Below are the code and all the weights of a small trained network. Each question names an input and a target symbol and asks about switching units off, where a switched-off unit gives its printed mean instead of its output.

import numpy as np


def w(rows, s, z=0):
    codes = np.array(rows[::2]) - 128.0
    scale = np.full(codes.shape[1], s)
    scale[-1] = z or s
    return codes * scale


def norm(h):
    return h / np.sqrt((h * h).mean(-1, keepdims=True) + 1e-5)


def f(y):
    return np.maximum(y, 0)


def softmax(a):
    e = np.exp(a - a.max(-1, keepdims=True))
    return e / e.sum(-1, keepdims=True)


def log_softmax(a):
    a = a - a.max(-1, keepdims=True)
    return a - np.log(np.exp(a).sum(-1, keepdims=True))


def net(x, mask):
    ids = ['ΛΠΨΩαβγδεζηθξστφ'.index(c) for c in x.split()]
    T = len(ids)
    res = E[ids] + P[:T]
    q, k, v = (norm(res) @ M[0].T for M in (Q, K, V))
    z = softmax(np.where(np.tri(T) > 0, q @ k.T / 2**0.5, -1e9)) @ v
    res = res + np.where(mask[0], z, O[0][:, -1]) @ O[0][:, :-1]
    y = f(norm(res) @ A[0][:, :-1].T + A[0][:, -1])
    res = res + np.where(mask[1:13], y, B[0][:, -1]) @ B[0][:, :-1]
    return log_softmax(norm(res)[-1] @ U[:, :-1].T + U[:, -1])


Q, K, V, O, A, B = {}, {}, {}, {}, {}, {}
E = w([
[101,121,134,175,167,122,130,55],'Λ',
[122,128,144,124,159,41,69,110],'Π',
[81,44,140,158,89,107,87,228],'Ψ',
[106,142,121,137,96,149,107,254],'Ω',
[189,69,66,168,110,150,162,50],'α',
[86,42,146,152,62,69,103,113],'β',
[191,164,117,121,150,212,86,138],'γ',
[116,131,170,111,127,132,178,95],'δ',
[12,94,43,114,192,118,139,143],'ε',
[168,156,81,114,137,161,94,61],'ζ',
[143,181,63,91,139,123,131,200],'η',
[95,175,97,97,143,71,168,119],'θ',
[75,105,92,187,194,152,134,166],'ξ',
[164,61,100,82,61,87,125,63],'σ',
[126,91,214,109,120,122,125,51],'τ',
[99,231,106,58,144,96,131,151],'φ',
],0.015)
P = w([
[86,105,163,65,254,119,172,129],'0',
[183,174,153,153,164,69,115,141],'1',
[78,113,95,127,213,115,82,126],'2',
[181,177,144,160,145,85,108,145],'3',
[73,125,81,133,179,126,75,126],'4',
[186,183,133,168,131,93,105,146],'5',
[65,133,74,139,153,148,73,121],'6',
[178,186,130,167,121,99,103,145],'7',
[30,133,63,134,119,200,102,110],'8',
[183,190,121,171,110,111,104,142],'9',
[22,153,83,131,93,217,128,91],'10',
],0.0089)
Q[0] = w([
[173,27,67,134,86,67,173,2],'H1',
[198,223,72,123,235,227,106,48],'H1',
],0.0099)
K[0] = w([
[162,52,133,130,98,106,137,5],'H1',
[166,215,86,146,198,189,153,65],'H1',
],0.015)
V[0] = w([
[54,140,98,117,25,211,115,109],'H1',
[162,102,203,125,245,3,104,175],'H1',
],0.0039)
O[0] = w([
[209,136,244,104,255,67,118,174,22],'H1',
[205,155,98,174,50,232,85,127,254],'H1',
],0.0044,0.0013)
A[0] = w([
[119,122,128,94,138,124,89,89,139],'N1',
[111,148,96,137,148,96,143,143,24],'N2',
[38,133,111,87,114,188,146,100,106],'N3',
[92,95,139,149,142,121,144,112,184],'N4',
[117,90,83,130,175,108,106,164,165],'N5',
[159,122,129,102,181,139,114,118,48],'N6',
[133,106,110,173,110,111,182,105,187],'N7',
[103,139,93,124,117,121,119,95,182],'N8',
[81,99,136,140,125,108,87,129,128],'N9',
[88,154,138,84,139,159,76,158,251],'N10',
[143,145,129,117,102,119,111,148,105],'N11',
[46,84,143,43,253,114,155,127,92],'N12',
],0.015,0.0031)
B[0] = w([
[138,119,81,160,83,161,185,169,195],'N1',
[182,71,152,176,101,128,162,145,169],'N2',
[99,21,83,156,149,218,189,55,230],'N3',
[130,186,108,134,62,160,104,98,197],'N4',
[189,160,168,123,119,142,170,97,234],'N5',
[69,93,193,90,133,76,134,171,153],'N6',
[95,163,147,76,172,104,94,201,202],'N7',
[54,66,169,152,126,171,159,128,226],'N8',
[143,128,126,106,193,143,153,122,215],'N9',
[84,108,99,133,107,127,136,63,254],'N10',
[126,87,121,79,172,119,100,86,164],'N11',
[83,109,241,2,250,106,223,64,251],'N12',
],0.0083,0.0079)
U = w([
[13,208,168,244,158,124,76,113,57],'Λ',
[173,115,97,218,165,30,97,39,145],'Π',
[208,30,175,148,145,166,112,192,81],'Ψ',
[81,172,105,109,40,177,109,230,254],'Ω',
[91,143,35,139,248,87,107,186,94],'α',
[48,95,206,125,128,54,28,123,115],'β',
[172,188,135,95,170,199,32,78,97],'γ',
[99,255,217,68,120,111,145,181,116],'δ',
[100,105,205,65,204,129,193,75,163],'ε',
[78,62,39,184,100,216,146,78,129],'ζ',
[243,171,41,79,130,125,194,131,100],'η',
[87,139,129,204,91,30,228,177,117],'θ',
[178,200,152,233,176,183,178,167,103],'ξ',
[141,73,95,41,34,61,132,115,44],'σ',
[166,166,221,149,32,125,130,70,117],'τ',
[68,239,60,106,92,50,135,55,69],'φ',
],0.011,0.0043)

Each question gives the input, a string of symbols that net reads in full, and the target symbol t.
The units are the heads (2 rows each of Q, K, V and O) and the neurons (one row each of A and B). Each row of codes is followed by its name. A weight is (code - 128) times the scale printed after its matrix; where a second scale follows, it is the last column's (O, A, B and U).
mask holds one flag per unit, heads first, then neurons. A switched-off unit (its flag False) gives its mean, the last column of its rows in O or B, instead of its output. The means were averaged over made-up inputs and are rounded, as every weight is.
A unit's drop is (log p(t) with every unit on - log p(t) with that unit switched off) / (log p(t) with every unit on - log p(t) with every unit switched off).
The circuit of an input: a set's keep is (log p(t) with only the set's units on - log p(t) with every unit switched off) / (log p(t) with every unit on - log p(t) with every unit switched off). Starting from the 12 units with the biggest drops (on a tie, the unit counted first), units are removed one at a time, each time the one whose removal leaves the highest keep (on an exact tie, the one counted first), for as long as the keep stays at least 0.8.
units of the circuit, in order: the units of the circuit, biggest drop first
unit that matters most: the unit with the biggest drop
k most important neurons: the k neurons with the biggest drops, biggest first
drop when u is switched off: that unit's drop, to one decimal
input Λ η β Ω φ β Ω Π, target Π: 2 most important neurons : N12; N7
input δ τ δ α Ω σ τ τ, target τ: 2 most important neurons : N12; N3
input β β τ Ω α α, target α: 3 most important neurons : N7; N12; N5
input θ Ω β ξ β, target ζ: 3 most important neurons : N12; N4; N1
input α σ Ψ α ε ε θ γ Ω, target ε: units of the circuit, in order : H1; N12
input Ω ξ β θ γ σ ξ τ τ, target ζ: unit that matters most : N3
input ζ τ φ γ Π Λ Ψ, target ε: units of the circuit, in order : N5; N9
input ξ τ δ Π θ θ α β Π, target ζ: units of the circuit, in order : H1; N12
input σ φ β η ε Π σ Π δ η, target η: 2 most important neurons : N3; N12
input ζ ξ θ β ξ β γ Π Ψ, target ε: units of the circuit, in order : H1; N5
input η β ζ Λ Λ ζ Ω η δ Ω α, target ε: 2 most important neurons : N12; N7
input ε Ω ε ξ τ Ω Ω φ φ, target ζ: 2 most important neurons : N3; N10
input β Ψ Ω σ ε ζ σ, target ζ: 2 most important neurons : N12; N1
input Ψ Π δ Ω, target Ω: units of the circuit, in order : N12
input δ τ τ, target ζ: 2 most important neurons : N1; N3
input Ω σ α δ θ ξ Π β η α, target α: 4 most important neurons : N7; N12; N5; N3
input η ζ φ Λ α δ δ, target ζ: drop when H1 is switched off : 0.3
input Ψ α φ Ω Ω, target ζ: drop when N7 is switched off : 0.2
input τ α Ω η Ψ Ω φ Π η β, target β: drop when N3 is switched off : 0.2
input β Ψ Ψ, target ζ: unit that matters most : H1
